In the rows, 128 means zero.
Each row of numbers stands for one thing and depends on some of the facts below. Use the named rows to name the rest.

How the things are related:
z181 | χ kluflin
z305 | η z41,z498 | χ sopla
z555 | η z687 | χ kluflin
z753 | η z710 | χ kluflin
z325 | η z41 | χ kluflin
z760 | ω z156 | χ kluflin
z850 | ω z639 | χ sopla
z348 | η z259 | χ kluflin
z224 | ω z781 | χ kluflin
z678 | η z598 | χ kluflin
z552 | η z598 | χ sopla
z135 | ω z310 | χ sopla
z134 | ω z987 | χ kluflin
z170 | η z598 | ω z292 | χ kluflin
z964 | η z552 | χ sopla
z866 | ω z755 | χ kluflin
z515 | η z41 | χ sopla
z895 | η z552 | χ kluflin
z598 | χ kluflin
z144 | η z863,z907,z598 | χ sopla
z8 | η z285,z576 | ω z714,z66 | χ sopla
z225 | η z498,z598,z821 | ω z900,z178 | χ sopla
z117 | ω z900,z720 | χ kluflin
z771 | ω z163 | χ sopla
z670 | η z907,z598 | χ kluflin
z66 | ω z907 | χ sopla
z54 | η z187 | χ sopla
z101 | η z205,z765 | χ sopla
z199 | χ kluflin
z635 | ω z623 | χ sopla
z402 | ω z134 | χ kluflin
z695 | ω z428 | χ kluflin
z274 | χ kluflin
z907 | χ kluflin
z924 | η z385,z221,z219 | ω z695,z304,z810 | χ sopla
z714 | ω z134,z382,z270 | χ kluflin
z596 | ω z382,z781 | χ kluflin
z755 | η z285 | χ sopla
z136 | η z600,z498,z428 | χ sopla
z736 | ω z66 | χ sopla
z564 | η z590,z555 | χ sopla
z292 | ω z532,z299,z900 | χ kluflin
z385 | η z687 | χ kluflin
z205 | η z710 | χ kluflin
z859 | ω z532 | χ kluflin
z160 | ω z402,z987 | χ sopla
z832 | η z178 | χ sopla
z819 | η z907,z259 | χ kluflin
z772 | η z600 | χ kluflin
z791 | ω z590 | χ sopla
z587 | η z71,z181,z598 | ω z629,z136,z304,z296 | χ kluflin
z690 | ω z859,z639 | χ sopla
z761 | η z598 | χ sopla
z776 | ω z714 | χ sopla
z652 | χ kluflin
z810 | η z809 | ω z907 | χ sopla
z626 | χ kluflin
z156 | η z23 | ω z590 | χ kluflin
z687 | η z41,z598 | ω z596,z755 | χ sopla
z334 | η z71 | ω z776 | χ sopla
z576 | χ kluflin
z744 | χ sopla
z147 | η z135,z598,z259 | χ kluflin
z304 | η z219 | ω z156,z714 | χ kluflin
z259 | η z435 | χ sopla
z35 | η z285,z755 | ω z382,z720 | χ kluflin
z178 | η z678,z435 | χ kluflin
z21 | η z747,z598,z219,z23 | χ kluflin
z910 | η z765,z21 | χ kluflin
z490 | ω z292,z596 | χ kluflin
z901 | η z435 | χ sopla
z581 | η z598 | χ kluflin
z590 | η z41,z626,z821 | χ kluflin
z688 | η z552 | χ kluflin
z371 | ω z134 | χ sopla
z163 | η z598,z821 | χ kluflin
z361 | η z907 | χ sopla
z46 | η z280,z598,z552 | χ sopla
z553 | η z435 | ω z310 | χ sopla
z809 | η z435,z598 | χ sopla
z187 | η z205,z598,z325 | χ sopla
z720 | η z435 | ω z900 | χ sopla
z629 | ω z299 | χ kluflin
z296 | ω z712 | χ sopla
z900 | ω z224 | χ kluflin
z715 | η z305 | χ kluflin
z638 | ω z687,z639,z652 | χ kluflin
z435 | η z598 | χ kluflin
z601 | η z435,z688 | χ sopla
z765 | η z219 | χ kluflin
z320 | ω z310 | χ sopla
z968 | ω z924,z552,z325 | χ kluflin
z881 | η z900,z325,z755 | ω z219 | χ kluflin
z844 | η z41 | χ kluflin
z41 | η z435 | χ kluflin
z781 | ω z498 | χ kluflin
z299 | η z757,z552,z129 | ω z402,z160 | χ sopla
z891 | η z598,z626 | χ kluflin
z410 | η z552,z274 | ω z720 | χ sopla
z664 | η z891,z552 | χ sopla
z382 | ω z781 | χ kluflin
z682 | ω z160 | χ sopla
z821 | χ sopla
z310 | χ sopla
z129 | χ kluflin
z712 | η z907 | χ kluflin
z316 | η z821 | ω z41,z122 | χ sopla
z600 | η z552,z325 | χ sopla
z639 | η z552 | ω z596 | χ kluflin
z71 | η z757,z435 | ω z498,z781 | χ sopla
z863 | η z712 | χ sopla
z219 | η z498 | ω z761 | χ sopla
z428 | ω z893,z714 | χ kluflin
z893 | ω z791 | χ sopla
z84 | η z598,z552,z325,z755 | ω z135,z310 | χ kluflin
z710 | η z757 | χ kluflin
z197 | η z454,z555 | χ sopla
z122 | ω z71 | χ sopla
z986 | η z552,z821 | χ kluflin
z747 | η z598 | χ sopla
z221 | χ sopla
z575 | η z598,z814 | χ sopla
z573 | η z598,z821 | χ sopla
z523 | η z576 | χ sopla
z454 | η z986 | χ kluflin
z941 | ω z629,z532 | χ sopla
z374 | ω z8,z325,z866 | χ kluflin
z285 | η z598,z895 | χ sopla
z987 | ω z590 | χ sopla
z532 | η z809 | ω z714 | χ sopla
z270 | χ sopla
z70 | η z626,z895,z259 | χ sopla
z978 | η z757 | χ sopla
z814 | η z598 | χ sopla
z757 | η z895,z821 | χ kluflin
z623 | η z573,z598 | ω z310 | χ kluflin
z23 | η z791,z576,z598 | ω z771,z202 | χ kluflin
z498 | η z821 | χ kluflin
z280 | η z285,z821 | χ sopla
z516 | ω z23 | χ kluflin
z667 | η z84 | χ sopla
z443 | η z623 | χ sopla
z202 | η z986 | ω z629 | χ sopla

Some things and their rows:
[141 194 145 112 122 147  36 121 157 125 117 109 114  84 139 199 160 143
 163 126 164 121 123 163 166 124 110 119 130  87 127 145 182  98 127 102
 148 159  93 131 115] : z900
[132 191 105 117 135 149  69  90 137 141 142 144 144 127 102 188 128 133
 155 115 121 144  88 110 119  91 138 135 111 132 121 122 140  73 171 101
 148 174 134 166 103] : z866
[ 91 224 174 111 143 173 123 136 167 152 134 107 117 116 102 159 145 138
 125 144 117  91  85 157 153  60 117 139 106 125 124 105 143 133 132  67
 134 157 130 156 147] : z23
[113 173 123 123 126 157  91 102 151 129 145 154 126 107  85 198 148  96
 125 133 139 155 117 155 167  75 135 103 103 140 123 102 124  95 143  78
 139 154 123 159 125] : z772
[113 200 111 108 170 162  83 120 141 117 116 170 136 122  99 178 135 130
 125 141 141 143  71 123 165  90 123 118 116 145 128  85 123  96 161  66
 100 151 126 170 128] : z348
[ 97 213 131  88 147 186 126 106 157 101 120 106 101 166  96 162 153 110
  90 145 110 150  78 140 130  80  92 146 104 133 112  94 152  90 145  77
 131 189 169 164 146] : z587
[115 199 153 104 130 171  51 113 134 104 123 128 121  79 108 205 154 141
 144 141 129 164 110 160 127  79 116 123 110 105 122 136 120  74 138  47
 146 166 136 137  93] : z129
[118 197 124 129 100 156  64  88 166 105 130 127 115 124 124 172 115 109
 132 111 105 165 116 152 112  77 118 171 112 106 112 147 177  94 139  93
 159 187 140 166  77] : z428
[108 189 121 122 133 147  95  84 163 131 137 165 137 131  83 195 137  87
 125 142 129 147 106 142 177  78 148 110 118 136 120  84 133 108 151  86
 137 135 116 178 109] : z715
[112 199 138 109 135 167 101 121 146 112 148 140 123 105 111 190 165 142
 148 153 126 151 115 139 143  89 131 106 126 119 105  98 105  99 167  57
 159 157 159 133  92] : z205
[107 207 137 112 159 159  71 107 139 125 103 140 140 116  99 191 141 131
 139 150 132 143  84 123 157  87 126 131 111 109 122  95 124  94 148  57
 117 158 122 166 114] : z678
[123 199 107 128 122 160  82 105 150 118 144 145 138 135 119 162 118 125
 128 119 113 164 103 111 125  80 120 163  96 113 114 118 151  98 159  86
 142 187 145 171 107] : z695
[133 213 107 143 114 156  59 119 161 120 137 159 154 116 145 151 126 101
 111 134 149 166 132 122 187  88 119 154  98  74 110 114 165 137 139  75
 121 158 121 171  99] : z590
[138 194 118 114 136 144  60 100 145 135 127 138 137 108 115 191 140 136
 162 128 148 127  94 123 150 110 139 114 125 127 124 118 147  84 159  99
 140 151 113 157 112] : z652
[106 191 150 127 160 164  95 106 144 127 118 138 128 109 117 176 135 138
 145 154 123 133 106 135 147  76 156 122 113 132 133 102 132 107 141  84
 124 150 124 154  98] : z747
[117 179 128 126 160 174  99 107 142 122 119 156 129 118 105 179 143 121
 123 151 137 145 108 126 161  80 147 111 103 142 141  89 124  91 140  87
 106 151 127 158 122] : z70
[112 178 130 129 155 171  96 103 142 130 124 146 130 113 104 179 144 118
 125 147 137 147 116 136 162  80 152 105  99 137 143  98 125  94 136  85
 115 154 125 157 120] : z46
[130 148 128 114 139 178  80  95 148 121 119 120  85 111  98 205 160 108
 129 123 161 158 126 181 150  95 120  92  95 151 159 133 160  58 117 123
 128 169 106 135 153] : z410
[130 183 124 113 144 152  76  67 151 130 117 121 116 138 110 196 131 120
 164 132 129 121  99 125 130 112 167 119 132 153 135 114 163  68 151 136
 141 161 113 162  94] : z687
[111 203 131 121 142 179  98 119 171  96 115 118 114 136 147 137 143 120
 110 145 133 148 124 152 166  96 123 145 110 103 126 112 174 123 116  95
 113 162 137 149 120] : z160
[110 183 125 126 155 166  99  84 147 123 123 150 130 126 104 183 131  97
 125 158 134 146 115 133 169  78 165 112 111 138 136  86 130  95 136  96
 118 142 120 171 108] : z515

Which thing is each row?
No name comes twice in this set of rows, the named rows included.
[129 207 115 127 122 159  77 127 162 109 137 138 128 127 148 145 139 118
 117 132 143 160 121 134 169 101 104 151 111  86 111 118 172 126 140  93
 130 169 125 160 112] => z134
[131 210 100 117 151 176  72 161 161  83 138 197 131  88 162 134 114 157
 116 125 130 126  65 150 153  88  95 151 128 180 134 101 153 131 159  66
  68 146 132 159 111] => z712
[134 204 109 112 167 173  89  94 149 118  93 112 132 171 136 150 156 111
 115 158 160 149 102  88 174 125 133 140 101  95 134  89 176  97 141 113
 100 169 127 169 148] => z532
[108 202 128 114 190 175  84  84 130 127  88 134 144 141 101 184 145 118
 121 174 139 148  87  86 167  97 152 124 104 105 140  75 119  74 140  69
  89 158 125 173 125] => z832
[133 194 127 117 132 144  56 101 151 133 124 152 147 103 109 196 138 116
 149 143 159 135 105 133 174 105 145 114 124 113 122 107 138 103 152  82
 131 140 105 164 102] => z41
[110 188 138 120 130 155  74 100 154 128 130 153 128  99  92 202 131  99
 126 133 137 146 107 159 160  72 134 119 106 129 130 110 134  91 134  76
 131 151 112 166 109] => z986
[118 196 114 112 164 181 105  92 135 107 119 113 117 157 119 167 158 130
 120 157 131 173 108 102 136 100 129 131  97 116 131  98 142  71 156  98
 124 186 160 151 132] => z334
[119 184 131  92 145 152  85  83 146 122 116 117 108 138  80 208 143 136
 159 127 120 123  68 141 111 108 121 121 131 159 129 115 155  53 163 115
 156 175 130 156 126] => z638
[126 200 122 103 136 157  76 106 156 116 126 120 112 129 116 182 146 128
 140 133 140 129  94 142 147 113 114 130 124 121 122 115 172  92 150 105
 138 172 124 157 124] => z859
[121 191 125 133 117 177  96 106 165 112 146 138 127 128 132 153 143  85
 107 149 134 158 140 143 167  72 150 126  92 123 132 104 157 124 129  94
 121 157 137 159 109] => z136
[127 176 118 107 148 153 108 102 152 138 127 113  97 148  96 194 158 130
 150 120 143 120  88 140 149 117 108 113 122 143 126 107 165  79 148 123
 155 172 114 144 155] => z35

Now the same things, written a new way:
Named rows:
[109 117 131 141 106 124 102  98 137 162 136 135 129  97 121] : z219
[ 91 132 150 115 114  93  63 164 151 142 178 108  48 103 154] : z987
[120 118 127 130 125 124  94 132 120 141 133 145 104 110  98] : z850
[114  49 142 138 174 186 116 109 139 176  39 226 100 137  77] : z382
[129 121  95 123 110 120 108 113 110 146 142 120 133 114 119] : z564
[150 114 114 127 128 130 137 125 116 142 127 125 137 119 127] : z819
[158 110 110 103 127 142 128 151 125  99 153 146 164 139 145] : z178
[114 110 120 128 135 130  97 130 120 143 117 160 101 118  92] : z122
[119 129  65 144  70 180 157 152  99 175 170  98 107 163 115] : z552
[157  96 177 140 113 140 113 134 136 142 126 126 126  91  92] : z859
[152 112 114 133 124 125 132 113 122 167 118 122 145 119 129] : z555
[111 116 117  75  88 154 129 156  96 168 143  86 138 148 128] : z964
[118 126  83 135  87 160 139 140 104 163 157 103 117 143 119] : z46
[ 87 116 116 193 113 166 125 104 142 140 151 147  95  96 125] : z225
[153 112 109 135 139 126 129 129 104 129 118 117 122 118 117] : z652
[167 114 103  95 107 122 117 126 145 131 152 157 201 141 157] : z41
[113 119 108  92  96 146 125 146  98 161 142  91 134 140 124] : z664
[135 111 134 129  97 135  97 127 127 139 150 130 137 103  99] : z334
[183  79 197 147  64 156 116 107 153 164 139 104 163  68  83] : z304
[105 117 148 126 105 130  98 135 139 151 149 130 111 104 122] : z202
[157 114 106 126  97 113 124  91 137 206 113 123 173 124 138] : z325

Which thing is each row?
No name comes twice in this set of rows, the named rows included.
[111 123 135 128 122 111  83 144 129 143 150 129  87 109 117] => z682
[119 114  89 175  93 143 109  96 156 215 130 176 117 135 103] => z687
[125 101 182 141 129 133 104 147 155 151 124 142  90 104 115] => z292
[143 132  55 139  95 152 119 144 121 106 193 152 133 151 125] => z809
[137 108 148 135 115 135 127 128 137 171 117 133 138 117 120] => z881
[163 125  69 164 108 170 155 147 130 112 182 158 137 156 135] => z435
[124 115 173 138 132 121 103 155 149 145 131 130  89 104 128] => z629
[ 86 133 156 121 121  94  63 167 154 144 174 119  46 106 148] => z160
[ 96 115 111 159 123 155 128  95 107 102 138 115 132  78 136] => z280
[ 98  82 180  97 115 188 145 162 135 200  87 140 126 154 115] => z639
[128 112  94 203 124 179 168 108 114 122 141 124 118 102 137] => z163
[203  51 214 147  68 173 102 110 147 147 127 113 151  55  51] => z714
[156 120  79 190 124 150 153 130 110 143 144 127  94 129 108] => z598
[138 109 128 126 130 144 140 126 113 123 124 123 150 111 139] => z710

